Each row comes from the steps of one path. Every step used is in the known rows, and no mark comes twice. Write the path behind each row, first mark first.
Known rows
dapez > vusu > mevit > pazam > nebet > surur > zozas > dilataz > dabek: [-174 -114   88  -85  -19   90    6   71  101 -154  136   98 -246  144
  298   41   26    0   47  182 -229  -89   76   11  161   65  394 -259
   86  135 -148 -309   57  -55   47  -31   75   25  162 -292  106   13
  190]
surur > nebet > mevit > pazam: [  15  230   12 -129   40 -158  195  -54 -103   67  195 -128  217  120
  161 -129   37   46   61 -250   -5   50 -142   65   52 -238  137   83
   55   23   47 -224  -75 -165  -98  -64   52   30  216  161 -138    4
  176]
mevit > vusu > dapez > surur > zozas: [ -18 -118 -167 -135  -51  -77  205 -165 -271 -199 -108 -117  174 -155
 -172   81  152 -432 -121  128  -12   77  120  176 -147  247 -289  235
  -26  -65  291  -40  125 -182   20  286 -150  -35   -1  -24  104 -124
    5]
dapez > surur > nebet > mevit > vusu: [ -92 -131   44 -211 -154 -275  158 -113 -215  127   52  -79  -30  103
  192  -94  294   -2 -181   57   25   98   17  255  -30  -19   29  307
  -14  -99  108 -220 -167 -371 -223  233 -369  -58  178   66 -200 -162
   38]
zozas > vusu > mevit > pazam > dilataz > dabek > nebet > surur: [-118 -248   25  167   35  209  -45   -2   55  -31   22  239 -184  182
  144   71   85  117   -1  270 -144  -88 -203  -52   60 -167  113   24
 -141  127   52 -110  -52  -59  163  242   45   53  146 -101  -66 -164
   61]
dapez > zozas > vusu > mevit > pazam > nebet > surur: [-171 -137    9  -16  101   17  271   17  -73 -330   75  157  -31  111
  242   51  339 -137  -84  199 -137  -37 -101   46    0   23   99  295
  289   66  168 -312 -113  240   28  -26  -58  235  222  -64  -70  -85
  332]
zozas > dapez > surur > dabek > dilataz: [ 364  -29   40  -36   70 -122 -141  -99   19  -79 -243 -259 -106 -177
 -117   52   43  -95   89  -42  152 -174  -29 -200  100 -262  114   94
 -424 -177   95  237  198 -140    5  197 -166  -78 -424  180 -195  119
 -157]
vusu > pazam > nebet > mevit > dabek > dilataz: [ 124  122  -50 -241  -27 -129  -40  105  153   48  153   -5 -250  -91
  105   56  -54  371   15 -152   10  -20  -30 -126   93 -468  247  -29
 -113  194  -53   74 -150  -70 -245  174  199  -63   44   62  -22  134
  102]
mevit > pazam > vusu > dapez > surur > dabek: [ 232   41  -77  129  210   19   18 -177 -175 -265  -56  124  247 -192
 -292  -16  128 -373   26 -172 -185  -13 -241  153 -219  123 -304   92
  -86 -205    9   76  225   36  372  -23  -76  -21  -36   95 -293 -203
    9]
vusu > pazam > dilataz > dabek > nebet > surur > dapez > zozas: [-181  -23 -317 -231   75  -13  -20  -41  189 -504 -186   99  -97 -107
 -118  245 -132    9  -38  423  181 -249 -144 -329  180 -225  -36 -250
 -213   42 -111  -31   80  393   45 -133  126 -117  -45  -37  -27  192
  112]
dapez > mevit > vusu > pazam > nebet > surur > zozas > dilataz: [-247 -210  178 -130  149  -85   12   79 -211  -57  129  118  -37  -19
  274   45  245  -24 -194  222  -21  246  193  108   40   80  319 -220
  157  255 -146 -177  -72 -148 -403  -51  -83   58  170 -175  302  186
   97]
dapez > pazam > dilataz > dabek > nebet > surur: [ -70 -217 -259 -207  -40 -116 -283 -172  129 -104 -177   81  -29  -96
  -46  189 -203   67   75  226   89 -180 -153  -33   76 -174  280   24
  -23   58 -167 -232 -102   67   12   54  -85  -18 -130  -70 -235    6
  249]
pazam > dilataz > dabek > mevit > vusu > dapez: [ 111  -76   83  284 -143  282    4  138  -38  368  166  -85   -1   47
 -272   93 -264   50 -107  -75  -83 -123   74   20  -13 -125 -270  148
 -172  -29  229  332   -6 -157    7  325   77   35  -66  -73   22 -228
 -356]
nebet > surur > zozas > dapez > mevit > vusu > pazam > dilataz: [ -27 -108  243  199  207  197  -33  178 -209  -44  140 -104   36  168
  103   11  191 -239  -75  418  -90  210  251  -21 -189  138   51 -174
  -49  209   32  262   75   46 -364  -62  110  -30  -53  -74  393   -7
 -194]
nebet > mevit > dabek > pazam > vusu > dapez > surur > zozas > dilataz: [ -97   44  235  149   21  294 -124   44   32 -172 -137  157 -342 -175
  -47    9  181   69  142   63   33  154  106  -32 -222  196 -101  -82
  -17 -182  127  213   60   73   -5 -179  -55  -38  -57 -109  520  155
 -206]
pazam > nebet > mevit > dabek > dilataz: [  91  -32   57 -227 -295 -237   45   14   98  229  125 -184 -380  -40
  104  122 -158  359 -102  -88  129 -135  115  -67   98 -410  251  141
 -257  -31   65   43 -259 -222 -331  328  -15  -31  -50   51  -69  104
   40]
dapez > pazam > dabek > dilataz: [ 279  160 -163  -28  135  -45 -237 -239   18  -14  103  -61  294 -150
 -108   11 -226  157  272 -246  105 -117   67  -18  -26  117  339   46
  -28  -72 -299  129    1  -25  -45  252  -90   25 -251   85 -316  309
   19]
mevit > pazam > dilataz > dabek > nebet > surur > zozas: [ -91 -107 -275 -191   11  -90   -8  -67  -44 -299 -105   -9 -100   13
  -22  220 -152  -81  139  459  156 -295  -35    8  188 -191   96 -142
 -253   88  -11 -254  139  -12  -51  135  167 -100   21 -184  143   84
  248]
nebet > surur > mevit > dabek: [ 156 -289  133 -171 -407 -432  220   70  189  279 -190 -420 -136  -14
   25  -22  -43  -41 -103 -192  250 -234  174  231  -83 -196  317  203
  -63   63  165    6  -96  -33  -73  -65  -96 -103 -174   29   67 -125
  -50]
dabek > dilataz > pazam > mevit: [ 353  115  -18  123 -121 -200 -145   46  -57  179   13 -147  321   47
  -71   56  -39  284  178 -362  200  -95 -161  -72  228 -147  147  158
  173  -29   -9  -25 -241 -109 -133  103  106  -55  138   16  108  144
  -21]
zozas > dilataz > dabek > pazam: [ 136  152   33  111  -21  293 -244  -32  192   -8 -132  -23  106 -249
 -102   24 -218   91  317 -556  184 -173  -55  -99  241 -165  311  -12
 -171  -20  -50  -57  161  -77  238  109   33  -14 -202  -14   53  386
 -117]
nebet > surur > dabek > mevit > vusu > dapez > zozas: [ 160 -187  161 -102   48  -19  328  228 -216 -111 -223  -36  -70  114
 -327   24   -4 -125 -286  224   49 -157  219  132  -60   16 -244  154
  167 -205  403  248  162  257   77 -172  -99   89 -152   -9  -32  -98
  -54]
surur > dapez > zozas > vusu: [-165  -96   39   90   -6  178  294 -148  -48 -356  -38 -194  146   68
  -80  -48   53 -148 -128 -143  149  -40   24  -40  -40  308  -85  219
 -159 -242  114   -1   25  196  199  123 -153   59  -72  123   67  366
 -188]
dapez > vusu > pazam > mevit > dabek: [ 238  108  -18  -17 -135   64   50   78  249  -34  -14   11   -1  104
   17 -170  -24  180   67 -410 -222    6   30  300  -81  -43   77  100
  213  111 -140   29  -83  -49  129   95  295  -99   88  -91 -116  -64
  -63]
dilataz > pazam > mevit > dabek > nebet > surur > zozas > dapez > vusu: [ -15  -28  -42 -149 -164 -213   16  222  154 -131 -407  -13 -318  370
   92 -150   36  130   58  249 -146  143  104  110   48  278 -109 -239
  163   11  -45 -112   -3  177   93 -415  257 -124 -125  -82  319 -115
  147]
dilataz > dabek > nebet > mevit > pazam > vusu: [ -79   60   39  149   44   96  -72  -54  -40  -20   87  184  -43  189
    9 -162 -158  172  137 -236  -50  -22 -165  120   59   63 -175  199
 -123 -174  -70  -76  -79    6  318   14   30  -91  154  -47 -191  -76
  166]
surur > pazam > dabek > nebet > mevit > vusu > dapez > zozas: [-101  446   -5  -86  143   58  206   58 -193 -129  137  278   50  110
 -105  -55 -183  178 -112  109  -44  138  179   78  -24  433 -423   -1
  222 -115  -30  228   43  290  122 -162  -25   76   74   12 -201  101
   99]
zozas > dapez > vusu > mevit: [ 137   59  302  178  -54  206   54  -34  180   65   92 -201   55  208
  121 -192   11 -131   22 -387 -284  198   15 -130  -81   55   79  268
   59   40  154  144  -94  -81  231   69  -58   54  -43   12 -234 -171
  -99]
zozas > dilataz > pazam > dapez: [ 125  138   40  207 -112  149 -145 -129   14  103  162 -150  261 -218
  -25   31   44 -155  134 -492  177   23 -192 -195  165  -99  102 -105
   27  -77  -96  -71   -3   42   56  -12 -100   45  -41   79   93  242
 -196]
surur > mevit > dabek > dilataz > pazam: [ 380   42   48  -93 -131 -300  -34  320  145  278  -12 -277   48 -103
  -81  -19 -188  372  114 -402  237 -101  -42   57  234 -127  254    9
  -36  -31  -75   53  -60  -51  -49   34  122 -166 -130  102  281   96
 -150]
dapez > surur > nebet > mevit: [ -48  -37    6 -243 -177 -420   99 -218    7   41  -97 -197   -9   -2
  267  -14  261   84    5 -101  117   -2 -116  111  -35 -296  152  363
   87  -44  131 -188 -169 -246 -189    4 -328   30  138   84 -148  -90
  170]
pazam > dilataz > dabek > nebet > surur > mevit > vusu: [-188 -405  130  -89 -250 -180  -31   37   12  342   49  -18 -274  165
   14   62 -148   76 -195  326  159 -170   90  115  150  -38  118  106
 -249   45  -34 -114 -241 -233 -103  270 -204 -193   57 -216 -102 -170
  -74]
nebet > surur > dapez > pazam > dilataz: [  13 -216  -96    9  -73 -102 -137 -223  -43  -22   69 -234  290  -73
 -142  138  -26 -264 -102  210  153  -84 -105 -239 -227   48  318 -153
  -93   47 -166  -72 -161  188 -248  -45 -101  -64  -57  144 -124  122
  -81]
zozas > vusu > mevit > pazam > dabek > nebet > surur > dapez: [-135  -57  -14  181   92  -60  141 -182    6    5  -13  191   63  234
   94 -166  166   -6  -77  162 -140  124  -70 -148 -264  288  -84 -251
 -158   76 -132   68   33  135  213  -67  -19   64   89  205 -253  -55
   60]
nebet > surur > zozas > dapez > pazam > mevit: [ -61  -55   57  124  -31 -124  -15  -33   39  -11 -225 -257  166  226
   67  -60   89 -274  155  146   98   18  217    3 -275  188   88   50
  319  126  137   37  -29  223 -122 -448   90   98 -131   26  257   16
  148]
dabek > dilataz > pazam > dapez: [ 277  133 -146   56   14  -17 -191 -106  -38   86  105 -206  337 -148
 -149   31 -102 -111  122 -255  235  -30 -202 -258  168  -69  -29   11
  -37 -126 -116   -6  -68   25  -20   78  -26 -100    7  118  -26  178
 -147]
nebet > surur > dapez > vusu > pazam: [  72 -134 -122 -156   57  -43  -30 -186    8 -284  -62 -143  286  107
  -87 -190  101 -305 -100  -74 -116   71 -210 -160  -93  212  233 -186
  -19  126 -231 -131  -38  199  138 -170   18 -269   89   57 -251   83
  -72]
dabek > mevit > vusu > dapez: [ 150  -57   84  103  -41   57  167   59 -183  288   44 -137  225   34
 -254 -102  -84 -112 -188 -276  -49  117   19   52  -58    6 -286  306
   81   -6  333  162  -92 -149   13  149  -26   59   21   53  -79 -213
 -178]
mevit > pazam > dabek > nebet > surur: [ 141   78 -307 -182   -1 -311   18 -297  -83 -134 -110   64  115  -58
  -16  -10  -14  -89  156   17   32 -161  -96   51   50  -55  117  -24
 -121   43 -144 -187   57   47   45   56  -11  -30  -95   48 -441  -30
  340]
pazam > dilataz > dabek > mevit > vusu > dapez > surur > zozas: [  11 -176  -45  165  -90  101    3  136  -91   88  -48  -88 -136  -25
 -164  174  -23  -21   -9  347   14 -162  155  149 -106   12 -375  184
  -78  -58  257  257  150 -114 -123  267    7    6  -32 -190  346 -239
 -233]

Write each row's path
[ -87   47 -128 -126   -7 -272  316   26   11 -213   73  -48  132  -54
   78  155   93 -254 -196  255   37 -102  -61 -249  -65  -89  -49  -19
  145   47   85 -217  -84  369 -141 -267   69  109  207  138 -158 -126
  347] -> vusu > mevit > pazam > nebet > surur > dapez > zozas
[ -78   16 -180   22   86   23  -87  153   48  311   43  150  173  -41
 -182  -65 -288   38  -88 -175 -260  133  -10  139 -123  167 -316  116
  283   65  -40    3  -18   62  160 -114  100  172  -53   83 -196 -319
  134] -> dilataz > dabek > mevit > vusu > dapez > pazam > nebet
[ 146  -66  123   75  -12 -156   80  110  -25  118 -193 -114  186  -26
 -129  -49 -156 -107 -331 -128  -28  163  101  238 -305  313 -104  -79
  115  -24  -45  269  -13  127   61 -530  -52  -26  -94   84   67 -173
 -213] -> nebet > surur > pazam > vusu > dapez > mevit > dabek
[-384   54   99  -74  130  336  -85   85  -77    8   60  299 -166   22
  -52  -30 -230  224  -41  130 -106  264  172  -38   44  298 -107 -264
  101 -106   17   33   55  -20  164  -52   44   60  -36  -35  245  167
   70] -> surur > zozas > dilataz > dabek > nebet > mevit > vusu > dapez > pazam
[-394   93  144   59  125  422  -59   63   26    8  204  252 -291  100
  116 -118  -53   87   18  144   75  161  190  -88   91   55 -228 -320
  -99   28  -94  106  128  -30   94   36   78  -68  168 -138  276  270
 -112] -> surur > zozas > dilataz > dabek > nebet > mevit > vusu > pazam > dapez
[ -68  100  -65   12  -93 -127  -20    4 -163  212   15  200  171 -111
   30   45  317   59 -136  -78 -141  268 -201   34  188   58 -120 -196
  225  -55  -10 -220 -147 -345 -132  -55 -114   46  159   65   77 -179
 -117] -> zozas > dilataz > pazam > mevit > vusu > dapez > surur > nebet
[  26  105  104   94  -26  170  -50   92  329   -6 -172   11 -262 -368
  117   89  156  -73  161   85  242   35  217  -85 -213 -156  -99  -86
   77   -8   84  127  183   15 -105  -58   -6   90  -26  -22  402  104
 -146] -> vusu > mevit > dabek > pazam > dapez > surur > zozas > dilataz
[-155  -68   31  -23  -73  -62   99   80  100  -59   63   -2 -143  -14
  254  197   39  -47   73  109   14 -192  106  -58  133 -241  337 -243
  -10  242   77 -200  144  -47  -42  -63  104  139   95 -145  258   47
  262] -> vusu > mevit > pazam > nebet > surur > zozas > dilataz > dabek
[-148   20 -247  -73  109  263 -183  -70  -18   33  105  308   99 -150
 -285  124 -359   -7 -110  126 -222  139  -82  -22   16  135 -234  -69
  -74  -36 -115  -42  -42  -96  190  290   54   16  -85   10 -287 -142
   38] -> mevit > vusu > dapez > pazam > dilataz > dabek > nebet
[-186  242   -8  146  360   87  123 -124  -84 -113  -28  286  131   55
   86 -135  -63  171  119   35 -282  348   89  175 -270  461 -402  -73
  136  -82 -136  199  174   41  220 -132  147  248    4   57  143   40
  150] -> surur > zozas > vusu > dapez > mevit > pazam > dabek > nebet
[  58  404 -208  -58   22 -243   84 -243  -29   51   84   71  130 -110
  112  -26  168    9  177  -34 -228   32 -126   36 -227  -60 -175  -40
   86  -78  -52   85  107   -2  -21 -181   -6  102   11  222 -299 -285
  185] -> vusu > dapez > surur > nebet > mevit > pazam > dabek
[ 104  -70  152  -64  264  -92 -121  157  171  -73 -142   29 -183  300
   83 -266  147  -27   27    0 -320  112 -139  -81  -60 -106  114 -124
  172  290 -147   92   83  259  128 -483   89   18  -82  -33 -239 -120
   95] -> zozas > dapez > vusu > pazam > nebet > surur > dabek > mevit
[-210  292   -6    1   41  247   87  204   -8  -18  -38  316  -43  -51
 -141   78 -328  220 -211   22   81   10   99    5  391  196 -335 -156
  151 -128   -4    2   -8    6  154 -127  106   51   57 -128   30  169
 -110] -> surur > pazam > mevit > vusu > dapez > zozas > dilataz > dabek > nebet
[-257  -19  103   16  -49  116 -220  112  -55    6   11  218 -353  -58
  189   46  154  174  175  192   78  -25  168  103   52  157   65   -2
  -28  -32  -91 -192   74  -82 -145  129 -100  -36   98 -187  319  192
   83] -> dapez > surur > zozas > dilataz > dabek > pazam > nebet > mevit > vusu
[  87  -59  -23  281   69  302 -268  117   83  225   29   88 -102 -230
    0 -119  154  -34   68 -112   85  -75  -73    9   81 -124 -201    3
  -16  -38 -117  146  156   -5   -8   78  -47  -64  -53  -45   23 -108
 -383] -> zozas > dilataz > dabek > mevit > vusu > pazam > dapez > surur
[   5  221   25   93   46  -23  -76  -60  -56   76  224 -126 -102   -7
  256   20  283  -65  139  224  -97   32 -240 -201    9 -331   42   13
 -182  -14   22  -61  -73 -112 -378  -17    6    6    1  154  -79 -210
  -29] -> zozas > dapez > surur > nebet > mevit > pazam > dilataz
[  37   40  118  343   98  476 -155  181   94  311  198   46   -6  -50
  -70 -175  -76    0   27 -307   66  -16   38  -44  123 -111 -150 -135
  -66   41  -86  235  146  -28   81   65   90  -19  -31  -39   64   64
 -439] -> zozas > dilataz > dabek > mevit > vusu > pazam > dapez
